Here is a tiny trained network, its code and every weight. The questions are about switching its units off for an input and a class, where a switched-off unit gives its printed mean instead of its output.

import numpy as np


def w(rows, s, z=0):
    codes = np.array(rows[::2]) - 128.0
    scale = np.full(codes.shape[1], s)
    scale[-1] = z or s
    return codes * scale


def f(y):
    return np.maximum(y, 0)


def log_softmax(a):
    a = a - a.max(-1, keepdims=True)
    return a - np.log(np.exp(a).sum(-1, keepdims=True))


def net(x, mask):
    res = np.array(x, float).reshape(1, 7) / 4 @ E
    y = f(res @ A[0][:, :-1].T + A[0][:, -1])
    res = res + np.where(mask, y, B[0][:, -1]) @ B[0][:, :-1]
    return log_softmax(res[-1] @ U[:, :-1].T + U[:, -1])


A, B = {}, {}
E = w([
[175,169,129,240],'x0',
[48,246,119,114],'x1',
[128,128,128,128],'x2',
[55,69,44,180],'x3',
[128,128,128,127],'x4',
[128,128,128,128],'x5',
[208,166,40,86],'x6',
],0.011)
A[0] = w([
[119,91,166,144,113],'N0',
[69,96,166,67,123],'N1',
[104,109,187,135,102],'N2',
[127,69,129,77,106],'N3',
[151,109,130,144,2],'N4',
[81,75,83,167,138],'N5',
[66,160,177,142,130],'N6',
[35,249,106,98,72],'N7',
[109,123,158,144,41],'N8',
[141,169,55,104,104],'N9',
[84,118,152,77,130],'N10',
[204,123,84,112,130],'N11',
[188,127,106,189,113],'N12',
[82,121,94,148,107],'N13',
[123,76,176,147,133],'N14',
[188,83,160,128,143],'N15',
[101,89,88,153,138],'N16',
[91,99,82,154,138],'N17',
[170,142,194,105,126],'N18',
[134,161,194,104,140],'N19',
[164,101,148,136,83],'N20',
[89,121,97,135,131],'N21',
[98,76,167,147,145],'N22',
[122,162,143,193,113],'N23',
[127,84,164,149,111],'N24',
[175,138,149,229,129],'N25',
[115,120,108,139,26],'N26',
[100,178,152,107,116],'N27',
[153,122,161,224,96],'N28',
[166,136,209,103,135],'N29',
[104,105,121,65,109],'N30',
[137,63,132,84,115],'N31',
[108,75,89,144,129],'N32',
[77,151,173,154,128],'N33',
[70,150,104,134,108],'N34',
[166,57,134,123,96],'N35',
],0.017,0.0086)
B[0] = w([
[180,84,134,93,173],'N0',
[84,177,200,54,203],'N1',
[180,120,50,38,176],'N2',
[37,155,142,81,185],'N3',
[121,80,115,140,134],'N4',
[204,200,176,186,225],'N5',
[204,11,35,92,200],'N6',
[50,2,130,212,252],'N7',
[218,82,132,75,142],'N8',
[207,56,52,22,193],'N9',
[99,177,192,73,185],'N10',
[170,56,63,56,208],'N11',
[39,100,135,82,208],'N12',
[188,160,192,151,178],'N13',
[151,53,24,135,193],'N14',
[165,109,125,247,205],'N15',
[205,167,156,180,199],'N16',
[208,206,125,166,200],'N17',
[206,197,196,180,193],'N18',
[178,176,171,182,192],'N19',
[126,80,174,170,161],'N20',
[151,183,154,114,175],'N21',
[165,92,71,87,202],'N22',
[71,183,184,51,190],'N23',
[120,38,70,118,177],'N24',
[56,173,181,35,237],'N25',
[222,174,156,137,132],'N26',
[131,110,192,232,180],'N27',
[19,187,153,62,216],'N28',
[235,194,151,204,200],'N29',
[123,182,175,7,181],'N30',
[30,96,190,118,188],'N31',
[181,178,143,201,200],'N32',
[162,60,34,47,192],'N33',
[130,118,194,183,179],'N34',
[53,8,185,190,197],'N35',
],0.0092,0.015)
U = w([
[216,232,122,182,125],'0',
[80,75,103,183,254],'1',
[199,97,6,46,85],'2',
[45,209,143,57,39],'3',
],0.015,0.0068)

Each question gives the input, the list of numbers given to net, and the class t.
The units are the neurons (one row each of A and B). Each row of codes is followed by its name. A weight is (code - 128) times the scale printed after its matrix; where a second scale follows, it is the last column's (A, B and U).
mask holds one flag per neuron, in row order. A switched-off neuron (its flag False) gives its mean, the last column of its row in B, instead of its output. The means were averaged over made-up inputs and are rounded, as every weight is.
A unit's drop is (log p(t) with every unit on - log p(t) with that unit switched off) / (log p(t) with every unit on - log p(t) with every unit switched off).
The circuit of an input: a set's keep is (log p(t) with only the set's units on - log p(t) with every unit switched off) / (log p(t) with every unit on - log p(t) with every unit switched off). Starting from the 12 units with the biggest drops (on a tie, the unit counted first), units are removed one at a time, each time the one whose removal leaves the highest keep (on an exact tie, the one counted first), for as long as the keep stays at least 0.8.
units of the circuit, in order: the units of the circuit, biggest drop first
most important unit: the unit with the biggest drop
top k neurons: the k neurons with the biggest drops, biggest first
drop of u: that unit's drop, to one decimal
input [-5,-7,-4,5,-5,3,3], class 1: most important unit : N35
input [4,7,1,-1,6,7,-7], class 1: top 2 neurons : (N7; N27)
input [0,6,6,6,-4,-8,4], class 0: top 2 neurons : (N17; N35)
input [6,-2,3,-5,-8,-3,3], class 3: top 2 neurons : (N25; N12)
input [-5,6,-5,-1,-5,3,-6], class 1: top 3 neurons : (N7; N27; N9)
input [-8,-7,8,2,-1,-2,-4], class 3: top 2 neurons : (N1; N30)
input [8,7,-1,-1,0,3,-4], class 3: top 3 neurons : (N23; N25; N28)
input [-7,7,3,6,-7,-2,-7], class 1: top 3 neurons : (N7; N6; N34)
input [8,8,3,-1,-4,6,0], class 1: top 2 neurons : (N7; N6)
input [-3,-1,-3,2,-2,7,-3], class 2: top 3 neurons : (N25; N28; N23)
input [3,-5,4,5,5,-4,-4], class 0: top 3 neurons : (N5; N7; N17)
input [8,-7,-3,-4,-6,7,0], class 3: top 3 neurons : (N25; N28; N7)
input [-2,7,2,-7,-4,-4,-2], class 0: top 4 neurons : (N29; N19; N18; N35)
input [-4,5,3,3,-5,-1,4], class 1: units of the circuit, in order : (N7)
input [3,-7,2,8,0,4,-8], class 0: top 2 neurons : (N5; N32)
input [-6,6,7,4,7,-1,2], class 1: top 3 neurons : (N7; N25; N28)
input [3,5,6,-4,-5,-7,-7], class 2: drop of N33 : 0.4
input [1,1,-8,8,4,6,2], class 0: drop of N14 : 0.0
input [-8,-5,3,2,7,-6,-5], class 3: drop of N1 : 0.1
input [3,-7,-2,8,-3,-6,-5], class 0: drop of N17 : 0.2
input [-5,-3,-3,-8,3,-4,7], class 0: most important unit : N18
